Below is a small trained network, with its code and all its weights. Each question gives an input and a class and asks what happens when units are switched off, that is, made to give their printed mean instead of their output.

import numpy as np


def w(rows, s, z=0):
    codes = np.array(rows[::2]) - 128.0
    scale = np.full(codes.shape[1], s)
    scale[-1] = z or s
    return codes * scale


def f(y):
    return y / 2 * (1 + np.tanh(0.7978845608 * (y + 0.044715 * y**3)))


def log_softmax(a):
    a = a - a.max(-1, keepdims=True)
    return a - np.log(np.exp(a).sum(-1, keepdims=True))


def net(x, mask):
    res = np.array(x, float).reshape(1, 8) / 4 @ E
    y = f(res @ A[0][:, :-1].T + A[0][:, -1])
    res = res + np.where(mask, y, B[0][:, -1]) @ B[0][:, :-1]
    return log_softmax(res[-1] @ U[:, :-1].T + U[:, -1])


A, B = {}, {}
E = w([
[243,222,173,178],'x0',
[254,72,68,129],'x1',
[124,129,126,128],'x2',
[130,129,127,132],'x3',
[127,128,124,129],'x4',
[124,126,123,128],'x5',
[131,129,127,128],'x6',
[118,201,58,36],'x7',
],0.0075)
A[0] = w([
[146,142,53,206,238],'N1',
[122,61,144,249,52],'N2',
[137,64,150,215,72],'N3',
[165,233,206,139,254],'N4',
[126,210,80,32,32],'N5',
[63,188,203,97,123],'N6',
[19,18,140,77,188],'N7',
[79,156,170,146,106],'N8',
[84,47,121,6,126],'N9',
[246,72,124,14,87],'N10',
[225,86,147,92,126],'N11',
[247,25,45,108,8],'N12',
[174,194,122,1,126],'N13',
[136,51,250,156,93],'N14',
[179,96,38,166,108],'N15',
[143,189,34,20,32],'N16',
],0.0081,0.0046)
B[0] = w([
[132,92,132,50,172],'N1',
[139,252,70,185,160],'N2',
[104,254,81,153,153],'N3',
[200,53,219,83,211],'N4',
[109,182,90,238,165],'N5',
[63,95,222,94,180],'N6',
[181,69,122,145,254],'N7',
[65,182,179,70,149],'N8',
[202,71,126,194,202],'N9',
[39,116,175,122,172],'N10',
[104,113,163,113,161],'N11',
[11,146,190,123,182],'N12',
[174,155,130,184,179],'N13',
[139,211,58,155,170],'N14',
[31,154,213,68,156],'N15',
[125,196,150,241,176],'N16',
],0.0074,0.0085)
U = w([
[155,250,65,231,21],'0',
[175,117,117,108,240],'1',
[62,136,159,66,2],'2',
[192,123,105,102,220],'3',
[249,57,140,156,22],'4',
[184,135,87,78,223],'5',
],0.011,0.0072)

Each question gives the input, the list of numbers given to net, and the class t.
The units are the neurons (one row each of A and B). Each row of codes is followed by its name. A weight is (code - 128) times the scale printed after its matrix; where a second scale follows, it is the last column's (A, B and U).
mask holds one flag per neuron, in row order. A switched-off neuron (its flag False) gives its mean, the last column of its row in B, instead of its output. The means were averaged over made-up inputs and are rounded, as every weight is.
A unit's drop is (log p(t) with every unit on - log p(t) with that unit switched off) / (log p(t) with every unit on - log p(t) with every unit switched off).
The circuit of an input: a set's keep is (log p(t) with only the set's units on - log p(t) with every unit switched off) / (log p(t) with every unit on - log p(t) with every unit switched off). Starting from the 12 units with the biggest drops (on a tie, the unit counted first), units are removed one at a time, each time the one whose removal leaves the highest keep (on an exact tie, the one counted first), for as long as the keep stays at least 0.8.
units of the circuit, in order: the units of the circuit, biggest drop first
top k neurons: the k neurons with the biggest drops, biggest first
drop when u is switched off: that unit's drop, to one decimal
input [-1,-1,5,-7,5,-2,2,5], class 0: units of the circuit, in order -> N16, N5
input [7,-5,1,-7,5,-3,-2,2], class 4: top neuron -> N4
input [-7,4,-2,7,-5,2,8,-8], class 0: units of the circuit, in order -> N2, N3
input [3,-6,5,-8,-4,-3,0,-1], class 2: units of the circuit, in order -> N6, N9
input [-8,-5,-4,-8,-5,0,-5,3], class 4: units of the circuit, in order -> N9, N7
input [-6,2,6,8,5,-3,-3,-7], class 0: units of the circuit, in order -> N2, N3
input [-8,3,1,0,-5,6,-4,1], class 4: units of the circuit, in order -> N9, N7
input [7,8,4,-5,6,-3,1,-5], class 2: top 3 neurons -> N12, N15, N10
input [-4,8,8,1,6,7,-8,5], class 2: units of the circuit, in order -> N12, N10
input [-5,5,-2,4,4,2,-4,-4], class 2: top 2 neurons -> N12, N15
input [5,4,-8,-5,8,2,3,8], class 0: top 3 neurons -> N16, N5, N13
input [-1,-5,7,-1,-7,5,-4,-8], class 0: top 3 neurons -> N2, N14, N3
input [-3,3,-2,5,0,-3,3,6], class 0: units of the circuit, in order -> N16, N4
input [7,1,-4,4,-2,-6,4,5], class 4: units of the circuit, in order -> N4
input [5,3,-6,6,-3,8,5,8], class 0: top 3 neurons -> N16, N5, N13
input [2,-5,-2,1,0,4,-7,7], class 0: top 2 neurons -> N5, N16
input [8,4,5,4,-7,-8,-4,6], class 4: top 2 neurons -> N4, N13
input [-8,-5,-3,7,0,-1,-6,-6], class 4: top 2 neurons -> N7, N9
input [8,2,-7,5,-6,8,-5,5], class 4: top 2 neurons -> N4, N13
input [-6,2,5,7,-2,6,-6,0], class 4: drop when N7 is switched off -> 0.3
input [4,-1,2,-5,-6,-3,6,-6], class 0: drop when N7 is switched off -> 0.4
input [-6,-5,-6,0,-5,4,3,3], class 3: drop when N9 is switched off -> 0.2
